Below are the code and all the weights of a small trained network. Each question names an input and a class and asks about switching units off, where a switched-off unit gives its printed mean instead of its output.

import numpy as np


def w(rows, s, z=0):
    codes = np.array(rows[::2]) - 128.0
    scale = np.full(codes.shape[1], s)
    scale[-1] = z or s
    return codes * scale


def norm(h):
    return h / np.sqrt((h * h).mean(-1, keepdims=True) + 1e-5)


def f(y):
    return y / 2 * (1 + np.tanh(0.7978845608 * (y + 0.044715 * y**3)))


def log_softmax(a):
    a = a - a.max(-1, keepdims=True)
    return a - np.log(np.exp(a).sum(-1, keepdims=True))


def net(x, mask):
    res = np.array(x, float).reshape(1, 7) / 4 @ E
    u = 0
    for l in range(2):
        y = f(norm(res) @ A[l][:, :-1].T + A[l][:, -1])
        res = res + np.where(mask[u : u + 15], y, B[l][:, -1]) @ B[l][:, :-1]
        u += 15
    return log_softmax(norm(res)[-1] @ U[:, :-1].T + U[:, -1])


A, B = {}, {}
E = w([
[72,155,77,102,90],'x0',
[138,180,234,163,161],'x1',
[42,88,95,241,108],'x2',
[109,142,168,104,160],'x3',
[206,83,112,180,128],'x4',
[52,63,195,102,172],'x5',
[93,68,180,177,1],'x6',
],0.0058)
A[0] = w([
[185,71,138,248,160,187],'0.n1',
[135,109,84,127,133,118],'0.n2',
[178,140,75,129,131,121],'0.n3',
[216,117,144,140,86,200],'0.n4',
[129,127,141,151,171,142],'0.n5',
[91,160,93,145,159,194],'0.n6',
[132,41,144,68,164,19],'0.n7',
[89,161,151,183,160,114],'0.n8',
[86,96,181,93,132,252],'0.n9',
[110,106,94,101,147,186],'0.n10',
[143,156,146,146,153,142],'0.n11',
[124,69,117,88,87,196],'0.n12',
[103,124,120,128,60,184],'0.n13',
[127,166,128,189,119,160],'0.n14',
[135,164,100,58,111,129],'0.n15',
],0.012,0.0026)
B[0] = w([
[141,252,91,84,125,253],'0.n1',
[246,136,107,33,137,147],'0.n2',
[188,37,1,115,54,182],'0.n3',
[83,77,7,126,97,222],'0.n4',
[230,182,116,186,216,149],'0.n5',
[150,154,217,114,162,176],'0.n6',
[60,89,108,91,50,165],'0.n7',
[216,61,136,96,139,169],'0.n8',
[20,254,66,53,196,221],'0.n9',
[86,185,189,49,73,164],'0.n10',
[178,170,46,244,212,151],'0.n11',
[159,248,111,146,148,188],'0.n12',
[94,169,218,221,123,192],'0.n13',
[119,66,216,192,139,170],'0.n14',
[117,18,192,133,117,187],'0.n15',
],0.0042,0.0055)
A[1] = w([
[26,63,151,52,207,178],'1.n1',
[156,165,196,159,206,219],'1.n2',
[115,24,207,109,109,209],'1.n3',
[81,126,77,251,105,140],'1.n4',
[125,198,122,202,91,184],'1.n5',
[223,80,105,119,114,114],'1.n6',
[163,70,162,245,43,196],'1.n7',
[67,92,50,79,254,184],'1.n8',
[234,67,70,57,74,130],'1.n9',
[151,176,2,149,246,165],'1.n10',
[80,62,69,141,137,2],'1.n11',
[81,193,144,200,7,173],'1.n12',
[127,178,95,236,126,60],'1.n13',
[144,115,28,138,113,192],'1.n14',
[143,166,176,137,211,231],'1.n15',
],0.0082,0.0023)
B[1] = w([
[44,182,157,147,143,234],'1.n1',
[180,109,45,197,129,209],'1.n2',
[107,171,101,85,179,128],'1.n3',
[167,131,240,118,115,203],'1.n4',
[173,81,122,97,51,207],'1.n5',
[3,56,118,35,87,183],'1.n6',
[118,75,178,83,174,210],'1.n7',
[183,176,165,156,104,222],'1.n8',
[118,107,37,103,122,247],'1.n9',
[126,59,85,115,143,248],'1.n10',
[122,131,115,147,115,117],'1.n11',
[215,105,215,116,129,253],'1.n12',
[76,88,141,136,132,182],'1.n13',
[97,102,156,95,82,215],'1.n14',
[108,132,89,240,180,215],'1.n15',
],0.0071,0.0051)
U = w([
[43,248,153,118,143,168],'0',
[147,104,207,134,63,2],'1',
[122,105,40,76,83,232],'2',
[139,159,67,226,190,89],'3',
],0.014,0.00082)

Each question gives the input, the list of numbers given to net, and the class t.
The units are the neurons (one row each of A and B). Each row of codes is followed by its name. A weight is (code - 128) times the scale printed after its matrix; where a second scale follows, it is the last column's (A, B and U).
mask holds one flag per neuron, layer by layer. A switched-off neuron (its flag False) gives its mean, the last column of its row in B, instead of its output. The means were averaged over made-up inputs and are rounded, as every weight is.
A unit's drop is (log p(t) with every unit on - log p(t) with that unit switched off) / (log p(t) with every unit on - log p(t) with every unit switched off).
The circuit of an input: a set's keep is (log p(t) with only the set's units on - log p(t) with every unit switched off) / (log p(t) with every unit on - log p(t) with every unit switched off). Starting from the 12 units with the biggest drops (on a tie, the unit counted first), units are removed one at a time, each time the one whose removal leaves the highest keep (on an exact tie, the one counted first), for as long as the keep stays at least 0.8.
circuit, biggest first: the units of the circuit, biggest drop first
most important unit: the unit with the biggest drop
k most important neurons: the k neurons with the biggest drops, biggest first
k most important neurons of layer l: the k neurons of layer l with the biggest drops, biggest first
drop when u is switched off: that unit's drop, to one decimal
input [0,-1,3,8,-4,-6,-5], class 3: most important unit -> 0.n6
input [-2,3,-6,5,-1,-1,7], class 0: circuit, biggest first -> [0.n9; 0.n3]
input [-8,0,-8,5,6,7,2], class 0: 2 most important neurons -> [0.n7; 1.n1]
input [7,-4,-6,5,-8,-7,4], class 1: 2 most important neurons -> [0.n13; 1.n12]
input [0,-2,-4,-5,-4,-8,8], class 1: 2 most important neurons -> [0.n13; 1.n12]
input [0,-7,7,7,3,6,-6], class 0: circuit, biggest first -> [1.n1; 0.n10]
input [1,-3,1,-8,6,-5,6], class 1: 2 most important neurons -> [0.n13; 1.n4]
input [6,-3,-1,-8,1,6,-6], class 0: 2 most important neurons -> [0.n10; 1.n1]
input [5,2,2,-2,-2,-2,-3], class 3: 2 most important neurons -> [0.n6; 0.n4]
input [7,5,7,8,0,5,-5], class 3: 2 most important neurons of layer 1 -> [1.n2; 1.n15]
input [-1,7,7,3,2,5,5], class 3: 4 most important neurons of layer 1 -> [1.n2; 1.n15; 1.n14; 1.n6]
input [-5,7,-7,-8,7,-3,-7], class 2: 2 most important neurons of layer 0 -> [0.n3; 0.n4]
input [-8,3,-6,-2,5,5,1], class 3: 2 most important neurons -> [0.n3; 1.n15]
input [2,7,-1,6,1,3,7], class 0: circuit, biggest first -> [0.n9]
input [2,-6,-5,1,-4,6,-8], class 0: drop when 1.n1 is switched off -> 0.1
